[128 = 0]
[173  93 185 164 140 166 113  94 123 171 162  89 103 132  63 100  80 144
  92 112  73 122 179 137 124 153 156 114 172 102 161 102 137 102 188 105
  59 151  87 130  83  67  74 104 138  58 119 148 142 163 188  87 144 152
  84 139 135 126  95 134 120 156 119 117 107 152  68 104 116 138 144 110
 149 106 113 144 129 140]  4
[120  95 157 183 149 142 155 103 115 130 125  91 108 117 157 137  70 143
  76 132 101  97 171 135 145 149 154 127 147 106 138 125 138 100 171 106
  73 115  64 110  91  98  64  93 121 118 109 129 115 177 133  97 159 142
 128 130 150 149 108 109 129 128 133 125 100 128  73 108 144 166 110 125
  94 128 133 170 150 115]  8
[148  97 158 168 137 164 145  91 137 130 153  69  96 149 127 111  84 139
  99 155 114 120 186 141 129 146 162 144 180 158 158  87 109 118 177 123
  54 124  80 121 102  54  80 112 139  67 116 125 125 199 165  90 150 131
  80 117 143 150 109 111 111 151 159 122 110 142  70 123  96 173 166 138
 124 117 130 160 102 136]  12
[164 132 190 112 135 155  93 114 143 185 185 101 101 113  43 105  73 112
 163 127  86 164 102 129 107 131 147 103 134 114 180 104  80 115 123 126
 154 172 142 148 108 105 151 138  94 105 149 133 123 121 181 112  95 120
  82 124 123 121 108 133 116 148 115 124 105 150 135  64 139 107 153 113
 169  99 126 100 138 163]  2
[155 145 141 109 136 146 101 135 160 167 183  99 106 147  51 106 117 103
 196 163 170 177 118 133 110 122 144 140 131 183 164  97  80 144  85 138
 117 158 138 146 139  99 163 157  86  78 155 119 136 143 170 120 101 102
  85 110 124 127 131 104 104 139 170 132 119 149 131 109 103 120 181 143
 177 105 150 103 105 177]  10
[100 164  87 104 166  97 137 150 147  98 104 125 133 146 144 140 149 115
 200 153 220 170  89 130 140 116 117 150 102 184 114 128 109 145  73 137
 128 106 132 130 164 161 161 159  94 145 153  88 136 142 120 134 120 100
 144 131 131 128 145  73 119 100 178 151 137 131 145 169 118 124 142 158
 145 131 164 121 113 144]  10
[137 124  86 193 126  99 128 131 133  84 119 119 120 142 148 133 157 162
  92 103 124 109 193 139 155 126 141 125 134 136 122 122 137 103 177 105
  21 122  77 121 103 106  68  97 160  73 125 113 174 193 161 101 168 178
 147 121 152 168 116  96  98 106 130 129 142 122  78 185 128 153 154 164
 153 136 144 174 156 132]  8
[141 172 183 118 134 134  67 116 163 149 176 109 108 102  83  96  51 115
 178 169 168 152  54 129 120 133 147  69 106 107 193  81  62 131 131 125
 182 179 156 150 144 146 150 146 101 134 175  82  76 140 132 108  98  98
 142 129 121 146 106 124 102 128  89 137 110 155 183  54 149 139  92 107
 160  80 119 114 175 143]  0
[173 112 187 150 126 155  88 107 146 171 186 100  95 128  48  98  80 136
 117 121  86 138 153 138 113 134 167  98 154 108 177  97 106 111 176 122
 101 165 132 148  97  68 119 122 137  71 137 134 136 139 182  97 114 145
  86 123 125 130  98 139 109 154 110 118 118 144 126  88 121 118 163 117
 177 102 123 115 142 157]  3
[106 101 114 130 154 165 174  90 121  89  93  80 134 146 168 131 132 121
  99 179 219 101 150 123 133 156 135 143 170 167 102  82 142 152 140 124
  90 113  98 107 146 112  74 125 136 147 112  83  98 196 113 102 161 107
 141 123 128 148 135 119 124 124 166 126 134 166 103 131 103 183 108 121
  83 116 125 163 101 101]  12
[ 99 153 127 118 159 116 153 132 145 139 114  89 102 115 112 131  67 103
 174 175 213 152  74 131 138 140 137 140 104 186 167 109  78 118  79 114
 137 137  64 117 156 163 124 132  58 148 150  78 109 180 127 112 127  98
 138 116 149 153 132  63 119 100 167 155  96 146 128  83 149 163 119 159
  99 118 153 160 149 162]  11
[117 150 103 100 162 110 127 152 150 147 111 112 121 132  65 130 122 105
 190 141 224 178  81 125 129 133 121 156 112 192 136 115  90 131  74 121
 121 151  87 131 153 167 153 155  63 154 157  85 145 151 162 125 108 104
 121 127 135 128 134  66 126 108 178 152 108 152 119 135 138 122 158 161
 148 118 164 125 123 173]  10

[112 194 173 123 130  97  70 128 132 135 144 180 111 130  95  94 177 137
  67 100 140  98 119 160 134  97 120 113 146 172 109 116 136  80 143  88
 143 104 169 141 164 133 106 122 118 152 124 107 120 142  79 140 128]  1
[121 196 175 128 133  99  75 128 134 132 139 186 111 129  99  98 187 143
  69 103 140 104 114 168 130 103 122 113 144 173 105 117 136  84 139  84
 141 107 163 135 165 125 108 124 111 168 123 113 118 163  82 138 129]  1
[122 189 152 124 133 106 100 135 152 153 174 133 117 135 111  99  88 142
  90 148 104  98 103 210 144 140 124  89 135 142 113 131 125 112  66 107
 118 111 147  87  86 150 106 156  86 159 122 121 122 119  41 140 187]  6
[136 169 182 115 137 101  60 125 116  93  97 198 108 119 109 119 251 109
  64  78 157 104 143 128 116  67 123 145 151 173 119  84 140  58 167  81
 144 117 166 156 140 131 106 116 123  67 127 110 135 243 118 134  91]  0
[130 172 147 116 141 104  97 138 143 144 180 118 114 131 118 103  91 120
 105 147  95  95 110 213 147 138 121  89 139 126 121 121 122 100  38  87
 110 117 149  86  33 170 105 161  71  99 123 119 131 132  56 139 215]  8
[150  95 116 110 140 137 131 135 121 110 149  93 125 122 153 138 130  83
 148 147  93 118 138 127 131 137 126 128 132  86 141 105 117 131  55 110
 103 143 124  94  14 174 112 156  85   1 130 123 149 167 115 125 189]  12
[107 168 144 129 128 103 115 132 143 155 176 125 126 138 114  95  91 131
 106 126 113 100 109 173 150 140 120  91 136 128 119 155 122 120  77 109
 128 122 148 113  98 151 113 141 114 174 124 114 125  68  83 141 182]  6
[127 172 153 119 138 100  79 135 133 129 160 181 115 129 114 102 126 110
  91 116 106  94 119 180 145 118 118 109 148 137 118 123 124  89  72  77
 122 120 156 102  64 168  95 147  86  82 124 113 135 148  56 138 177]  6
[136 108 108 119 134 130 148 137 136 141 169  81 130 131 145 126  39 104
 158 126  88 115 125 162 144 161 125 102 127  90 141 138 113 150  38 121
 100 138 122  86  34 169 116 160  89  69 128 129 142  93 102 130 219]  12
[130  98 141 119 126 135 114 123 104  92  90 153 132 120 132 144 226 100
 123  83 149 127 151  69 115  86 125 157 135 135 135 115 132 106 172 125
 142 139 137 167 159 130 129 115 144  64 131 121 140 175 172 125  92]  3
[136 144 162 118 136 113  84 125 116 102 105 167 115 120 120 126 208 108
  93  93 141 117 142 119 119  83 123 140 150 150 122  96 133  82 150  92
 137 125 153 149 129 136 111 126 121  62 128 115 138 211 118 131 100]  0
[128 199 177 119 139  95  68 134 135 134 158 160 107 128 102 104 161 126
  73 118 121  95 113 199 137 112 121 100 148 162 105 105 131  69  94  74
 129 106 165 110  99 161  96 143  85 127 123 113 125 173  49 142 172]  3
[126 175 169 117 138 103  80 131 131 125 138 161 112 127 112 106 154 119
  90 110 123 100 125 164 131 106 121 117 146 152 115 110 130  84 108  85
 130 117 161 123 101 148 102 136 107 107 124 112 133 167  79 138 147]  2
[126 160 187 112 135 101  62 125 106  95 106 203 114 119 112 115 248  99
  77  61 150  96 142 102 121  60 118 142 154 162 116  95 138  59 158  78
 151 120 174 168 151 139 103 117 128  53 126 104 132 224 115 136 103]  0
[120 193 179 124 133 108  67 128 132 127 132 184 111 128  98  95 197 139
  70  97 142 103 121 167 128  95 122 119 149 178 104 110 138  77 144  92
 142 108 169 137 160 129 102 122 111 153 123 112 119 174  82 139 107]  1
[129 202 188 118 139  95  61 130 133 125 139 184 104 126 100  99 199 132
  64 105 128  96 120 188 129  91 120 117 142 176 107 100 135  66 115  76
 134 105 170 123 119 142  92 131  95 113 123 111 126 200  62 145 137]  1
[133 144 153 122 132 116  90 125 118 108 108 166 116 122 119 125 196 115
  97  96 143 117 137 115 119  97 125 137 140 149 121 112 135  92 153 105
 139 121 150 146 145 132 116 121 130  90 128 119 131 191 120 130  96]  0
[126 144 152 122 129 120 101 124 119 108 101 164 122 123 126 120 201 120
 107  88 149 120 138 103 122  95 125 140 138 152 123 114 135  98 162 109
 142 122 146 155 157 122 120 116 132 106 128 118 136 173 135 130  90]  0
[142  94  97 118 134 143 157 135 128 129 150  80 134 127 153 138  51  98
 163 155  87 129 127 137 137 152 128 118 123  77 142 129 112 148  57 124
 103 143 111  88  28 166 127 154  97  47 129 135 141 119  95 127 185]  12
[146  92 121 117 134 141 120 128 118  99 103 108 127 120 143 151 153  92
 142 120 125 132 145  97 119 112 128 150 132 110 140 101 126 121 125 127
 122 142 125 126  77 139 124 127 126  19 131 127 145 191 148 122 121]  8
[123 197 164 121 137 104  82 135 145 147 172 147 112 132 107  96 109 133
  82 130 111  94 106 213 143 133 122  91 147 148 111 124 127  93  67  82
 118 109 155  96  73 153  99 150  83 140 122 115 123 131  41 141 189]  5
[137  67 106 111 133 145 161 132 111 105 127  87 137 122 157 143 118  74
 177 122 106 126 148  85 132 123 124 137 129  75 151 128 116 138  86 126
 116 156 119 123  68 169 120 143 120   8 132 123 156 137 156 123 162]  11
